Here is a tiny trained network, its code and every weight. The questions are about switching its units off for an input and a class, where a switched-off unit gives its printed mean instead of its output.

import numpy as np


def w(rows, s, z=0):
    codes = np.array(rows[::2]) - 128.0
    scale = np.full(codes.shape[1], s)
    scale[-1] = z or s
    return codes * scale


def norm(h):
    return h / np.sqrt((h * h).mean(-1, keepdims=True) + 1e-5)


def f(y):
    return np.maximum(y, 0)


def log_softmax(a):
    a = a - a.max(-1, keepdims=True)
    return a - np.log(np.exp(a).sum(-1, keepdims=True))


def net(x, mask):
    res = np.array(x, float).reshape(1, 8) / 4 @ E
    u = 0
    for l in range(2):
        y = f(norm(res) @ A[l][:, :-1].T + A[l][:, -1])
        res = res + np.where(mask[u : u + 9], y, B[l][:, -1]) @ B[l][:, :-1]
        u += 9
    return log_softmax(norm(res)[-1] @ U[:, :-1].T + U[:, -1])


A, B = {}, {}
E = w([
[3,107,107,123,81,118,143,77,221,164],'x0',
[161,61,103,164,100,38,186,168,156,122],'x1',
[137,113,88,156,8,169,76,34,175,212],'x2',
[162,250,128,197,211,142,88,126,78,138],'x3',
[207,103,104,73,114,112,123,110,31,65],'x4',
[200,55,70,199,88,56,109,60,154,145],'x5',
[132,193,65,176,149,71,154,74,103,96],'x6',
[173,94,173,163,134,158,101,161,148,166],'x7',
],0.005)
A[0] = w([
[136,145,72,134,146,18,179,144,62,77,27],'L0N0',
[180,171,62,194,123,21,97,109,164,125,130],'L0N1',
[198,1,106,164,95,59,132,151,145,161,4],'L0N2',
[115,106,150,121,104,92,159,144,198,93,74],'L0N3',
[115,124,173,44,133,178,129,212,113,60,16],'L0N4',
[55,83,109,168,98,104,183,70,233,173,58],'L0N5',
[96,181,158,125,182,136,110,107,110,93,151],'L0N6',
[148,170,118,142,116,204,111,52,96,193,59],'L0N7',
[86,227,194,199,146,156,149,186,142,150,23],'L0N8',
],0.006,0.004)
B[0] = w([
[156,197,81,97,197,10,166,66,157,51,206],'L0N0',
[123,88,177,58,93,157,152,187,89,112,255],'L0N1',
[210,94,244,255,88,72,63,217,164,62,223],'L0N2',
[172,141,65,123,96,158,69,99,94,153,175],'L0N3',
[94,110,201,86,87,181,204,168,35,127,206],'L0N4',
[62,66,126,141,141,120,116,83,155,144,251],'L0N5',
[217,43,134,149,117,165,171,180,191,114,212],'L0N6',
[144,120,53,111,111,150,86,162,98,40,196],'L0N7',
[125,139,109,205,180,145,123,220,171,110,196],'L0N8',
],0.0064,0.0045)
A[1] = w([
[93,145,217,1,123,157,164,153,73,182,34],'L1N0',
[163,178,138,121,194,158,140,142,88,128,130],'L1N1',
[88,131,101,94,107,114,136,109,157,189,60],'L1N2',
[188,183,162,119,105,129,139,170,102,133,147],'L1N3',
[126,169,111,75,134,23,205,80,128,109,9],'L1N4',
[157,121,13,72,98,217,24,108,87,163,26],'L1N5',
[163,184,80,101,90,171,86,80,120,154,4],'L1N6',
[117,99,177,121,197,68,178,155,122,133,123],'L1N7',
[13,66,102,99,70,113,116,56,219,213,1],'L1N8',
],0.0074,0.0039)
B[1] = w([
[113,73,183,49,122,185,170,194,53,131,211],'L1N0',
[110,124,128,94,104,128,117,86,160,246,213],'L1N1',
[137,75,153,148,120,70,91,102,148,136,157],'L1N2',
[74,89,126,102,144,95,131,54,166,136,225],'L1N3',
[98,195,32,123,148,89,209,190,144,9,181],'L1N4',
[74,158,99,165,82,166,112,105,77,102,204],'L1N5',
[145,160,61,189,40,161,34,106,56,121,154],'L1N6',
[144,169,64,104,54,173,94,71,107,160,223],'L1N7',
[2,136,196,136,196,47,168,27,159,126,254],'L1N8',
],0.008,0.0052)
U = w([
[153,179,43,108,141,52,201,139,124,26,163],'0',
[219,44,203,194,51,62,98,162,160,112,126],'1',
[101,89,213,34,122,204,196,186,53,135,172],'2',
[231,181,102,85,190,117,137,89,96,191,1],'3',
[107,198,122,182,205,197,129,210,215,210,97],'4',
[117,167,76,168,56,194,64,86,53,114,119],'5',
[8,98,185,157,130,74,148,56,179,130,180],'6',
],0.014,0.0031)

Each question gives the input, the list of numbers given to net, and the class t.
The units are the neurons (one row each of A and B). Each row of codes is followed by its name. A weight is (code - 128) times the scale printed after its matrix; where a second scale follows, it is the last column's (A, B and U).
mask holds one flag per neuron, layer by layer. A switched-off neuron (its flag False) gives its mean, the last column of its row in B, instead of its output. The means were averaged over made-up inputs and are rounded, as every weight is.
A unit's drop is (log p(t) with every unit on - log p(t) with that unit switched off) / (log p(t) with every unit on - log p(t) with every unit switched off).
The circuit of an input: a set's keep is (log p(t) with only the set's units on - log p(t) with every unit switched off) / (log p(t) with every unit on - log p(t) with every unit switched off). Starting from the 12 units with the biggest drops (on a tie, the unit counted first), units are removed one at a time, each time the one whose removal leaves the highest keep (on an exact tie, the one counted first), for as long as the keep stays at least 0.8.
circuit, biggest first: the units of the circuit, biggest drop first
most important unit: the unit with the biggest drop
top k neurons: the k neurons with the biggest drops, biggest first
k most important neurons of layer l: the k neurons of layer l with the biggest drops, biggest first
drop when u is switched off: that unit's drop, to one decimal
input [3,-7,7,8,-6,-3,3,-6], class 5: most important unit => L0N7
input [-8,-6,-4,2,-6,6,5,2], class 3: circuit, biggest first => [L1N8; L1N1]
input [6,-4,-3,3,2,0,-4,6], class 2: 2 most important neurons of layer 0 => [L0N4; L0N2]
input [1,4,2,-5,2,-2,-8,3], class 1: 2 most important neurons of layer 0 => [L0N2; L0N1]
input [-1,-7,-1,-7,4,3,6,5], class 5: 2 most important neurons of layer 1 => [L1N8; L1N5]
input [8,-8,0,3,1,-3,5,-6], class 5: top 2 neurons => [L0N7; L0N5]
input [-7,-4,-3,3,-6,3,4,-6], class 3: top 2 neurons => [L1N1; L0N6]
input [2,2,-1,-4,7,-7,7,6], class 0: top 3 neurons => [L0N0; L1N4; L0N1]
input [-6,-1,1,-2,-7,-5,1,3], class 4: 2 most important neurons of layer 0 => [L0N8; L0N1]
input [-4,7,-1,-2,-7,6,1,-8], class 1: top 2 neurons => [L0N2; L0N1]
input [-6,-7,-4,2,-4,-1,7,5], class 4: drop when L0N8 is switched off => 0.2
input [3,-1,-2,8,7,-6,5,7], class 4: drop when L0N6 is switched off => 0.1
input [-2,0,-3,0,-6,1,-3,-6], class 4: drop when L0N8 is switched off => 0.6
input [-3,7,-3,-1,-6,-2,1,-7], class 0: drop when L1N4 is switched off => 0.0
input [0,-5,-1,3,7,5,-6,5], class 5: most important unit => L1N5
